How the nodes are linked:
LZ o JD
LZ i LB
LZ a RH
LZ h RJ
LZ l NF
LZ u FM
LZ k TR
QH o ZL
QH i TD
QH a GJ
QH h TT
QH l MS
QH u GP
QH k JL
ZZ o PP
ZZ i MP
ZZ a CQ
ZZ h TR
ZZ l LP
ZZ u FT
ZZ k RJ
LP o TQ
LP i JR
LP a PZ
LP h LT
LP l ZZ
LP u MB
LP k FB
CH o TZ
CH i HN
CH a GR
CH h QF
CH l BZ
CH u FB
CH k MB
SZ o FL
SZ i TR
SZ a RZ
SZ h MP
SZ l RL
SZ u FS
SZ k LB
HN o PH
HN i CH
HN a QG
HN h SR
HN l HG
HN u DZ
HN k QZ
MF o CN
MF i BD
MF a DQ
MF h NG
MF l GF
MF u PF
MF k QD
NF o RM
NF i HB
NF a FP
NF h FB
NF l LZ
NF u QF
NF k LT
QZ o BF
QZ i MB
QZ a BQ
QZ h SB
QZ l RN
QZ u JR
QZ k HN
TQ o LP
TQ i ZN
TQ a ZP
TQ h LG
TQ l PP
TQ u CR
TQ k CZ
RH o BH
RH i ZM
RH a LZ
RH h DT
RH l FP
RH u FD
RH k RP
PQ o NB
PQ i GF
PQ a CC
PQ h JL
PQ l BD
PQ u ZG
PQ k TT
RM o NF
RM i LC
RM a PF
RM h CZ
RM l JD
RM u DQ
RM k LG
JF o JQ
JF i JL
JF a FJ
JF h GF
JF l NG
JF u FZ
JF k TD
FT o GQ
FT i RN
FT a HH
FT h FH
FT l MB
FT u ZZ
FT k BZ
FS o HD
FS i FH
FS a FC
FS h RN
FS l SB
FS u SZ
FS k NH
PH o HN
PH i TZ
PH a DM
PH h MM
PH l SG
PH u DG
PH k BF
CC o NH
CC i NR
CC a PQ
CC h SG
CC l MM
CC u JC
CC k HD
HS o BD
HS i CN
HS a SR
HS h QG
HS l NB
HS u MT
HS k ZJ
FL o SZ
FL i QN
FL a RD
FL h ZR
FL l DC
FL u HD
FL k JC
SR o MM
SR i QF
SR a HS
SR h HN
SR l NH
SR u HB
SR k SB
SC o FH
SC i HD
SC a GM
SC h GQ
SC l LH
SC u QN
SC k NR
LH o PJ
LH i MQ
LH a QD
LH h CR
LH l SC
LH u LG
LH k DQ
GQ o FT
GQ i GJ
GQ a TD
GQ h SC
GQ l CR
GQ u PP
GQ k FJ
GJ o RN
GJ i GQ
GJ a QH
GJ h HD
GJ l BF
GJ u ZR
GJ k SG
NC o TM
NC i NQ
NC a LT
NC h PZ
NC l RP
NC u RT
NC k FP
PP o ZZ
PP i ZR
PP a DN
PP h QN
PP l TQ
PP u GQ
PP k MZ
RZ o RD
RZ i RP
RZ a SZ
RZ h GD
RZ l NQ
RZ u FC
RZ k ZM
ZG o ZM
ZG i BH
ZG a JC
ZG h SF
ZG l GH
ZG u PQ
ZG k RD
MP o ZR
MP i ZZ
MP a GD
MP h SZ
MP l JR
MP u RN
MP k CG
NH o CC
NH i FM
NH a NB
NH h HG
NH l SR
NH u LB
NH k FS
BQ o MS
BQ i LQ
BQ a QZ
BQ h ZJ
BQ l ZL
BQ u CD
BQ k QG
TR o QN
TR i SZ
TR a RP
TR h ZZ
TR l LT
TR u FH
TR k LZ
GR o NG
GR i QG
GR a CH
GR h CN
GR l JQ
GR u MR
GR k LQ
LC o HB
LC i RM
LC a GH
LC h DG
LC l JC
LC u MM
LC k DC
BD o HS
BD i MF
BD a MM
BD h DM
BD l PQ
BD u GH
BD k QB
MB o CR
MB i QZ
MB a LQ
MB h PJ
MB l FT
MB u LP
MB k CH
TM o NC
TM i JT
TM a LG
TM h ZP
TM l NS
TM u QD
TM k PF
CD o BN
CD i PZ
CD a JR
CD h NQ
CD l GD
CD u BQ
CD k ZT
RJ o MZ
RJ i CG
RJ a DT
RJ h LZ
RJ l FB
RJ u BZ
RJ k ZZ
QG o DM
QG i GR
QG a HN
QG h HS
QG l DP
QG u ZT
QG k BQ
BN o CD
BN i ZP
BN a ZN
BN h JT
BN l GP
BN u MS
BN k HL
BF o QZ
BF i CR
BF a MS
BF h MQ
BF l GJ
BF u ZN
BF k PH
SF o JM
SF i FZ
SF a BL
SF h ZG
SF l HL
SF u JL
SF k GP
GP o GD
GP i DN
GP a ZR
GP h RD
GP l BN
GP u QH
GP k SF
NR o FM
NR i CC
NR a GF
NR h FJ
NR l DQ
NR u JD
NR k SC
DC o RL
DC i LG
DC a JT
DC h ZN
DC l FL
DC u MQ
DC k LC
ZL o QH
ZL i HH
ZL a RN
ZL h FC
ZL l BQ
ZL u GD
ZL k DP
QF o DQ
QF i SR
QF a CN
QF h CH
QF l FM
QF u NF
QF k PJ
NB o PQ
NB i FD
NB a NH
NB h DP
NB l HS
NB u ZM
NB k FC
JR o ZN
JR i LP
JR a CD
JR h RL
JR l MP
JR u QZ
JR k DZ
GH o MT
GH i PF
GH a LC
GH h HL
GH l ZG
GH u BD
GH k JT
ZJ o QB
ZJ i RT
ZJ a SB
ZJ h BQ
ZJ l FC
ZJ u NQ
ZJ k HS
PZ o ZP
PZ i CD
PZ a LP
PZ h NC
PZ l CQ
PZ u LQ
PZ k MR
HH o TD
HH i ZL
HH a FT
HH h ZC
HH l LQ
HH u CQ
HH k JQ
RT o QD
RT i ZJ
RT a PJ
RT h LQ
RT l ZC
RT u NC
RT k CN
JD o LZ
JD i JC
JD a BH
JD h MZ
JD l RM
JD u NR
JD k QN
NG o GR
NG i DM
NG a TZ
NG h MF
NG l JF
NG u DH
NG k LS
SG o HG
SG i FJ
SG a JL
SG h CC
SG l PH
SG u BL
SG k GJ
HB o LC
HB i NF
HB a MT
HB h DZ
HB l LB
HB u SR
HB k RL
FC o TT
FC i ZC
FC a FS
FC h ZL
FC l ZJ
FC u RZ
FC k NB
NQ o JT
NQ i NC
NQ a RL
NQ h CD
NQ l RZ
NQ u ZJ
NQ k MT
GD o GP
GD i CQ
GD a MP
GD h RZ
GD l CD
GD u ZL
GD k JM
TD o HH
TD i QH
TD a GQ
TD h GM
TD l LS
TD u DN
TD k JF
BH o RH
BH i ZG
BH a JD
BH h FZ
BH l PF
BH u GF
BH k NS
DH o MR
DH i HL
DH a CZ
DH h PF
DH l FZ
DH u NG
DH k ZP
MT o GH
MT i FP
MT a HB
MT h ZT
MT l ZM
MT u HS
MT k NQ
FZ o DT
FZ i SF
FZ a MZ
FZ h BH
FZ l DH
FZ u JF
FZ k DN
JL o DP
JL i JF
JL a SG
JL h PQ
JL l DM
JL u SF
JL k QH
NS o RP
NS i RD
NS a QN
NS h DN
NS l TM
NS u GM
NS k BH
LS o LQ
LS i MS
LS a CR
LS h QD
LS l TD
LS u ZP
LS k NG
ZC o GM
ZC i FC
ZC a FH
ZC h HH
ZC l RT
ZC u RP
ZC k FD
TT o FC
TT i GM
TT a HD
TT h QH
TT l QB
TT u RD
TT k PQ
JC o LB
JC i JD
JC a ZG
JC h BL
JC l LC
JC u CC
JC k FL
ZT o HL
ZT i MR
ZT a DZ
ZT h MT
ZT l JM
ZT u QG
ZT k CD
PF o FP
PF i GH
PF a RM
PF h DH
PF l BH
PF u MF
PF k TM
CG o BL
CG i RJ
CG a JM
CG h LB
CG l DZ
CG u HG
CG k MP
HG o SG
HG i BZ
HG a DP
HG h NH
HG l HN
HG u CG
HG k RN
DG o DZ
DG i CZ
DG a HL
DG h LC
DG l BL
DG u PH
DG k ZN
RL o DC
RL i LT
RL a NQ
RL h JR
RL l SZ
RL u SB
RL k HB
ZN o JR
ZN i TQ
ZN a BN
ZN h DC
ZN l ZR
ZN u BF
ZN k DG
DQ o QF
DQ i MM
DQ a MF
DQ h TZ
DQ l NR
DQ u RM
DQ k LH
DZ o DG
DZ i FB
DZ a ZT
DZ h HB
DZ l CG
DZ u HN
DZ k JR
DT o FZ
DT i JM
DT a RJ
DT h RH
DT l MR
DT u JQ
DT k CQ
FJ o BZ
FJ i SG
FJ a JF
FJ h NR
FJ l TZ
FJ u MZ
FJ k GQ
MS o BQ
MS i LS
MS a BF
MS h QB
MS l QH
MS u BN
MS k DM
CZ o FB
CZ i DG
CZ a DH
CZ h RM
CZ l MZ
CZ u TZ
CZ k TQ
GM o ZC
GM i TT
GM a SC
GM h TD
GM l QD
GM u NS
GM k GF
RN o GJ
RN i FT
RN a ZL
RN h FS
RN l QZ
RN u MP
RN k HG
ZM o ZG
ZM i RH
ZM a LB
ZM h JM
ZM l MT
ZM u NB
ZM k RZ
LT o LG
LT i RL
LT a NC
LT h LP
LT l TR
LT u PJ
LT k NF
JM o SF
JM i DT
JM a CG
JM h ZM
JM l ZT
JM u DP
JM k GD
ZR o MP
ZR i PP
ZR a GP
ZR h FL
ZR l ZN
ZR u GJ
ZR k BL
LG o LT
LG i DC
LG a TM
LG h TQ
LG l QN
LG u LH
LG k RM
MZ o RJ
MZ i BL
MZ a FZ
MZ h JD
MZ l CZ
MZ u FJ
MZ k PP
HD o FS
HD i SC
HD a TT
HD h GJ
HD l MQ
HD u FL
HD k CC
QD o RT
QD i QB
QD a LH
QD h LS
QD l GM
QD u TM
QD k MF
FD o GF
FD i NB
FD a FM
FD h JQ
FD l CN
FD u RH
FD k ZC
SB o MQ
SB i PJ
SB a ZJ
SB h QZ
SB l FS
SB u RL
SB k SR
FB o CZ
FB i DZ
FB a MR
FB h NF
FB l RJ
FB u CH
FB k LP
CR o MB
CR i BF
CR a LS
CR h LH
CR l GQ
CR u TQ
CR k TZ
DP o JL
DP i JQ
DP a HG
DP h NB
DP l QG
DP u JM
DP k ZL
CQ o DN
CQ i GD
CQ a ZZ
CQ h RP
CQ l PZ
CQ u HH
CQ k DT
FP o PF
FP i MT
FP a NF
FP h MR
FP l RH
FP u CN
FP k NC
MQ o SB
MQ i LH
MQ a QB
MQ h BF
MQ l HD
MQ u DC
MQ k MM
DM o QG
DM i NG
DM a PH
DM h BD
DM l JL
DM u HL
DM k MS
DN o CQ
DN i GP
DN a PP
DN h NS
DN l ZP
DN u TD
DN k FZ
RP o NS
RP i RZ
RP a TR
RP h CQ
RP l NC
RP u ZC
RP k RH
JQ o JF
JQ i DP
JQ a BZ
JQ h FD
JQ l GR
JQ u DT
JQ k HH
TZ o CH
TZ i PH
TZ a NG
TZ h DQ
TZ l FJ
TZ u CZ
TZ k CR
FH o SC
FH i FS
FH a ZC
FH h FT
FH l PJ
FH u TR
FH k FM
FM o NR
FM i NH
FM a FD
FM h BZ
FM l QF
FM u LZ
FM k FH
MM o SR
MM i DQ
MM a BD
MM h PH
MM l CC
MM u LC
MM k MQ
LQ o LS
LQ i BQ
LQ a MB
LQ h RT
LQ l HH
LQ u PZ
LQ k GR
BL o CG
BL i MZ
BL a SF
BL h JC
BL l DG
BL u SG
BL k ZR
QN o TR
QN i FL
QN a NS
QN h PP
QN l LG
QN u SC
QN k JD
RD o RZ
RD i NS
RD a FL
RD h GP
RD l JT
RD u TT
RD k ZG
PJ o LH
PJ i SB
PJ a RT
PJ h MB
PJ l FH
PJ u LT
PJ k QF
HL o ZT
HL i DH
HL a DG
HL h GH
HL l SF
HL u DM
HL k BN
ZP o PZ
ZP i BN
ZP a TQ
ZP h TM
ZP l DN
ZP u LS
ZP k DH
GF o FD
GF i PQ
GF a NR
GF h JF
GF l MF
GF u BH
GF k GM
JT o NQ
JT i TM
JT a DC
JT h BN
JT l RD
JT u QB
JT k GH
LB o JC
LB i LZ
LB a ZM
LB h CG
LB l HB
LB u NH
LB k SZ
BZ o FJ
BZ i HG
BZ a JQ
BZ h FM
BZ l CH
BZ u RJ
BZ k FT
CN o MF
CN i HS
CN a QF
CN h GR
CN l FD
CN u FP
CN k RT
QB o ZJ
QB i QD
QB a MQ
QB h MS
QB l TT
QB u JT
QB k BD
MR o DH
MR i ZT
MR a FB
MR h FP
MR l DT
MR u GR
MR k PZ

In the rows, zero is written as 151.

The rows follow the links: the fewer symbols apart two nodes are, the more alike their rows tend to be.

Node, then a row for it; each showing differs a little:
DT: [166,146,193,81,136,139,107,149,134,134,118,176,10,163,191,90,68,92,251,110,124,179,239,131,121,129,192,160,201,141,134,189,188,155,139,116,133,116,132,97,100,237,144,147,50,158,170,144]
QD: [168,107,144,233,212,193,194,129,149,140,98,166,159,146,80,238,222,164,73,198,167,113,128,215,233,117,212,136,129,139,139,95,125,147,148,129,153,168,166,257,168,94,171,131,142,166,95,184]
RM: [149,133,152,194,168,71,166,179,191,126,211,144,193,31,176,203,145,177,144,180,140,194,133,150,106,233,111,144,160,181,107,195,244,177,84,93,166,182,59,203,163,82,169,130,160,176,231,99]
SZ: [161,140,117,61,158,190,123,137,161,172,213,24,208,136,121,124,81,182,163,164,213,160,98,125,120,188,103,127,157,76,180,186,61,138,171,183,114,123,212,59,115,136,135,146,138,160,119,102]
GM: [191,163,128,219,166,188,160,96,109,151,103,195,155,132,47,201,181,181,59,196,142,142,151,188,250,146,206,161,123,109,154,131,169,91,127,159,211,158,151,171,160,88,176,169,111,136,46,177]
DH: [163,162,201,198,206,89,171,150,173,91,96,203,95,146,207,174,142,118,165,140,91,213,247,160,115,82,209,159,151,179,70,159,214,202,127,102,210,159,64,247,180,150,165,179,131,179,209,160]
JL: [139,224,165,212,136,166,101,151,87,220,121,252,156,193,170,119,145,91,147,157,39,222,217,167,178,126,239,155,151,216,168,139,168,172,146,187,250,196,132,152,181,169,158,162,184,140,146,195]
CQ: [168,162,157,56,157,189,147,102,164,78,92,109,45,205,132,106,73,147,158,131,198,101,196,130,143,87,179,160,156,72,137,155,92,120,180,173,100,97,163,101,135,197,160,190,24,126,97,154]
NQ: [94,67,179,119,240,204,139,140,168,166,145,71,164,149,125,141,195,148,178,149,260,122,151,165,101,109,193,119,151,57,107,154,68,170,181,152,105,100,227,135,132,148,103,161,75,218,132,136]
FH: [192,105,93,105,76,186,162,148,146,162,161,112,145,132,70,159,142,200,145,174,227,88,78,137,204,221,104,155,163,124,220,137,153,82,155,151,73,146,211,90,111,151,177,119,136,109,73,140]
LB: [118,115,144,73,147,147,113,195,145,188,252,96,178,97,152,71,86,127,226,140,157,210,153,108,79,227,125,129,189,124,178,190,155,153,125,133,154,143,167,50,90,166,144,121,163,169,187,76]
SG: [161,259,114,208,74,113,128,167,117,188,195,219,215,168,201,143,133,128,129,136,30,210,148,115,160,181,121,178,141,240,167,144,188,170,140,166,229,191,97,129,182,157,188,150,243,90,174,163]
BD: [99,111,168,270,200,151,165,195,103,231,155,222,179,129,157,194,236,102,138,179,119,194,172,215,189,160,213,148,169,193,172,109,196,168,138,134,222,179,140,195,168,103,130,126,204,211,177,178]
QF: [168,49,182,134,91,123,181,234,158,171,170,168,102,105,169,172,198,145,215,156,187,126,95,142,172,225,88,146,176,192,209,136,216,133,159,106,80,154,198,113,128,175,154,53,201,145,209,135]
PZ: [165,114,195,70,200,180,186,110,203,62,58,84,76,191,159,166,141,145,187,125,193,80,161,137,141,45,160,125,148,96,98,140,119,167,202,136,61,94,174,180,158,204,127,189,69,139,145,166]
LH: [168,140,118,216,143,149,206,143,177,112,164,121,219,99,101,244,206,224,45,200,174,90,53,164,196,192,88,137,114,178,150,119,150,140,139,145,144,176,130,217,180,75,172,123,197,130,112,156]
DZ: [117,131,182,106,132,113,143,203,178,140,174,113,149,159,266,103,132,134,241,65,154,155,164,90,49,158,74,167,174,187,143,193,161,199,170,164,99,117,159,113,138,220,133,153,180,164,284,131]
FL: [153,207,98,154,194,162,140,115,174,149,227,52,264,98,93,153,109,190,64,191,161,187,111,142,121,197,118,138,125,108,132,194,104,150,127,192,223,184,131,130,149,62,185,188,159,182,97,97]
ZM: [96,85,200,111,174,173,103,173,103,229,205,137,106,128,137,76,109,85,226,147,173,222,201,159,113,176,221,115,182,106,162,186,161,143,147,134,194,129,188,85,77,191,103,139,114,191,155,128]
HL: [94,194,192,222,231,103,122,150,148,145,130,194,162,163,232,145,153,80,133,119,95,227,232,161,85,79,203,134,128,174,78,157,174,215,145,153,237,147,105,221,196,146,129,214,163,202,218,190]
FB: [169,140,190,87,120,90,165,205,178,89,162,133,91,137,226,142,123,122,249,102,151,147,153,89,75,161,81,170,195,177,121,172,190,192,141,121,54,117,134,145,141,223,134,132,164,147,263,136]
MP: [141,215,106,56,128,188,128,116,182,103,179,31,179,191,163,93,66,175,170,112,180,128,126,88,96,140,92,138,153,109,156,184,59,178,189,210,101,130,192,79,149,205,161,185,130,108,145,111]
SR: [91,55,163,156,86,127,163,222,131,225,221,166,172,132,182,146,223,142,220,133,193,130,124,130,145,250,88,146,175,200,210,128,181,124,156,141,92,165,192,117,124,175,112,71,226,175,221,148]
TT: [141,178,129,240,167,226,124,103,121,201,151,149,227,155,54,171,186,139,53,221,148,152,132,203,228,136,247,126,98,117,176,115,96,129,163,172,228,186,173,166,151,90,158,161,139,155,43,187]

Each walk starts at a row. The symbols on each line, taken left to right, move it on to the next node.
Each answer is a row, close to the row of the node it stands for.
[112,70,156,138,183,228,160,166,143,193,112,119,128,177,101,162,250,149,161,163,231,84,101,190,179,133,173,110,140,104,185,120,78,113,200,180,113,128,288,151,142,159,102,137,145,180,118,172]
u u h k u a u h u	[74,81,181,116,179,120,147,202,185,180,237,110,174,92,198,136,160,146,233,135,190,178,131,134,56,222,90,148,190,156,149,166,170,173,134,136,107,130,181,110,112,165,109,124,184,208,265,103]
l u h a h h k h	[135,97,151,137,152,249,136,157,112,234,122,129,144,188,75,131,172,150,177,165,210,115,122,176,203,145,202,130,142,95,215,124,82,109,179,168,157,135,276,88,117,174,123,127,121,163,51,154]
[138,33,182,92,159,100,164,209,190,135,205,94,96,78,175,151,135,152,249,137,188,168,120,124,87,225,100,150,180,156,154,166,220,163,123,80,72,130,126,136,104,157,156,106,145,176,235,99]
a a a u k l o u	[178,182,141,178,218,166,153,85,163,118,131,126,144,114,60,181,117,174,68,220,173,187,177,201,166,126,218,138,112,59,129,174,147,134,118,137,218,137,96,175,133,59,172,215,76,164,54,132]
a a h a k i o l o	[130,219,170,198,170,56,151,166,178,130,180,151,215,131,257,146,151,129,164,108,89,212,186,109,80,138,96,173,153,219,108,172,169,217,131,169,193,145,56,198,194,125,145,199,223,182,233,147]
[157,240,127,169,209,191,114,82,158,126,116,131,194,203,131,132,103,138,63,155,117,191,196,175,137,54,194,143,111,111,104,166,73,172,166,193,233,152,121,188,179,152,158,213,112,145,92,163]
u l l l u u u i	[181,199,173,169,237,138,175,84,199,41,63,126,134,178,154,208,134,169,83,177,147,117,178,155,149,46,180,136,100,130,64,147,118,197,153,135,178,123,86,271,209,135,156,196,93,161,135,165]
i u k o o a	[117,213,134,230,115,93,148,182,157,167,175,220,234,173,235,172,202,141,125,127,75,168,142,139,156,182,89,193,141,253,169,136,184,184,149,168,182,178,107,213,206,164,151,160,255,123,225,175]
[133,188,140,235,191,192,165,118,138,124,71,187,213,226,160,184,234,160,64,125,131,120,138,176,195,58,175,145,102,171,138,114,87,183,195,197,179,157,166,239,198,147,142,193,182,143,119,210]
l a o h o u o u l	[107,84,125,136,141,180,199,172,173,184,176,87,215,170,125,188,216,213,162,142,220,63,56,147,170,195,68,132,162,136,210,116,79,133,191,176,62,137,239,120,150,160,105,121,211,158,148,141]
a o k i u k k	[135,98,188,228,225,120,170,170,170,143,153,185,124,79,156,182,188,123,134,190,128,218,212,194,127,145,216,124,128,155,69,168,214,191,98,72,209,150,82,237,146,102,134,154,112,215,209,137]
[189,174,122,172,140,82,133,160,159,127,227,161,176,36,127,158,96,148,122,190,103,222,159,165,117,241,124,157,155,147,135,197,237,129,66,112,211,177,58,129,135,84,189,152,133,171,164,111]
h u a k a k	[220,241,117,187,43,110,143,164,142,123,170,246,162,154,175,161,140,161,128,155,58,179,159,128,208,201,114,177,165,251,175,156,220,127,117,176,181,192,83,149,180,151,204,132,204,80,164,162]
o l u u o u k k	[167,205,147,182,161,53,165,153,188,78,160,178,158,133,242,180,118,160,150,130,85,193,155,102,116,157,99,169,141,215,91,169,228,215,114,107,175,162,31,227,178,121,193,172,177,147,244,139]
[111,129,208,169,146,170,150,220,110,214,96,215,97,200,201,102,220,86,251,90,128,137,195,166,164,124,169,168,185,197,185,106,157,166,207,160,123,128,223,147,149,229,119,125,178,158,213,190]
a a u a h o	[99,139,155,227,205,66,152,187,169,157,225,152,232,69,173,173,174,147,122,155,143,221,150,161,102,215,99,146,155,187,114,179,196,191,101,115,209,167,88,171,175,74,158,164,214,198,246,119]
u k l h h h a	[152,259,129,208,159,205,105,91,128,180,85,190,195,237,120,146,169,161,72,183,104,151,170,184,220,72,223,156,112,158,162,122,88,167,175,181,223,164,172,163,189,123,154,199,157,112,55,202]
[141,172,147,129,48,154,120,203,130,218,192,177,147,195,212,84,117,124,242,107,117,174,142,99,165,197,103,175,181,222,202,140,159,151,178,173,136,163,190,46,139,247,155,112,221,91,194,170]
h a i h l h i	[81,44,201,169,162,169,150,219,131,250,142,205,122,156,147,137,238,91,228,144,201,143,160,182,161,171,196,136,208,166,217,112,180,151,183,137,119,139,239,130,124,167,92,102,183,201,185,167]
h l a o k l i	[187,208,111,193,111,114,218,110,176,73,103,151,209,194,178,226,181,220,71,146,136,74,83,107,202,127,84,180,105,202,138,116,134,155,176,169,118,179,115,230,219,123,187,151,190,116,146,164]
